Below are the code and all the weights of a small trained network. Each question names an input and a class and asks about switching units off, where a switched-off unit gives its printed mean instead of its output.

import numpy as np


def w(rows, s, z=0):
    codes = np.array(rows[::2]) - 128.0
    scale = np.full(codes.shape[1], s)
    scale[-1] = z or s
    return codes * scale


def f(y):
    return np.maximum(y, 0)


def log_softmax(a):
    a = a - a.max(-1, keepdims=True)
    return a - np.log(np.exp(a).sum(-1, keepdims=True))


def net(x, mask):
    res = np.array(x, float).reshape(1, 7) / 4 @ E
    y = f(res @ A[0][:, :-1].T + A[0][:, -1])
    res = res + np.where(mask, y, B[0][:, -1]) @ B[0][:, :-1]
    return log_softmax(res[-1] @ U[:, :-1].T + U[:, -1])


A, B = {}, {}
E = w([
[78,127,124],'x0',
[132,130,133],'x1',
[132,126,129],'x2',
[253,144,52],'x3',
[127,131,124],'x4',
[32,61,36],'x5',
[106,211,111],'x6',
],0.0071)
A[0] = w([
[140,168,156,75],'N1',
[141,116,157,4],'N2',
[120,89,85,71],'N3',
[101,202,90,94],'N4',
[206,136,80,209],'N5',
[116,220,183,128],'N6',
[156,148,86,48],'N7',
[96,247,78,109],'N8',
[40,119,80,126],'N9',
[147,137,93,117],'N10',
[58,123,229,202],'N11',
[189,156,72,138],'N12',
[114,148,113,102],'N13',
[148,139,161,88],'N14',
[119,164,119,83],'N15',
[161,151,179,127],'N16',
[117,144,197,137],'N17',
[70,23,72,194],'N18',
],0.013,0.004)
B[0] = w([
[183,138,48,162],'N1',
[108,99,71,131],'N2',
[139,146,3,162],'N3',
[187,90,176,167],'N4',
[118,236,189,252],'N5',
[205,146,74,210],'N6',
[112,150,165,160],'N7',
[210,19,152,197],'N8',
[204,127,119,210],'N9',
[76,166,176,163],'N10',
[143,235,153,250],'N11',
[37,171,177,222],'N12',
[188,118,157,137],'N13',
[199,161,82,158],'N14',
[185,78,102,140],'N15',
[197,170,54,193],'N16',
[147,183,76,187],'N17',
[206,210,85,255],'N18',
],0.006,0.0078)
U = w([
[95,178,116,137],'0',
[211,57,128,246],'1',
[113,141,108,215],'2',
[180,114,79,41],'3',
[130,111,120,230],'4',
[110,140,111,118],'5',
[140,103,132,181],'6',
[120,12,181,1],'7',
],0.012,0.0043)

Each question gives the input, the list of numbers given to net, and the class t.
The units are the neurons (one row each of A and B). Each row of codes is followed by its name. A weight is (code - 128) times the scale printed after its matrix; where a second scale follows, it is the last column's (A, B and U).
mask holds one flag per neuron, in row order. A switched-off neuron (its flag False) gives its mean, the last column of its row in B, instead of its output. The means were averaged over made-up inputs and are rounded, as every weight is.
A unit's drop is (log p(t) with every unit on - log p(t) with that unit switched off) / (log p(t) with every unit on - log p(t) with every unit switched off).
The circuit of an input: a set's keep is (log p(t) with only the set's units on - log p(t) with every unit switched off) / (log p(t) with every unit on - log p(t) with every unit switched off). Starting from the 12 units with the biggest drops (on a tie, the unit counted first), units are removed one at a time, each time the one whose removal leaves the highest keep (on an exact tie, the one counted first), for as long as the keep stays at least 0.8.
circuit, biggest first: the units of the circuit, biggest drop first
most important unit: the unit with the biggest drop
k most important neurons: the k neurons with the biggest drops, biggest first
drop when u is switched off: that unit's drop, to one decimal
input [3,0,7,-1,-5,5,7], class 1: most important unit -> N8
input [-6,5,2,8,2,4,1], class 0: 2 most important neurons -> N5; N12
input [-3,0,-1,-6,-4,-8,-1], class 3: circuit, biggest first -> N6; N16; N17
input [5,-3,-2,-4,-3,8,-5], class 3: circuit, biggest first -> N18; N9
input [-4,-4,6,8,8,-6,0], class 0: circuit, biggest first -> N5; N12
input [4,0,0,-5,-2,7,0], class 3: circuit, biggest first -> N9; N18
input [-1,-8,-3,8,-4,7,-3], class 0: circuit, biggest first -> N5; N12; N8
input [-3,4,-7,-5,0,-8,-2], class 3: 2 most important neurons -> N6; N16
input [-3,2,-4,-4,-2,-8,-6], class 3: 2 most important neurons -> N16; N17
input [1,-2,-7,8,-7,-3,-3], class 0: drop when N5 is switched off -> 0.3
input [3,0,6,-1,7,2,7], class 1: drop when N4 is switched off -> 0.1
input [-4,-4,-5,8,-7,7,2], class 0: drop when N11 is switched off -> -0.1
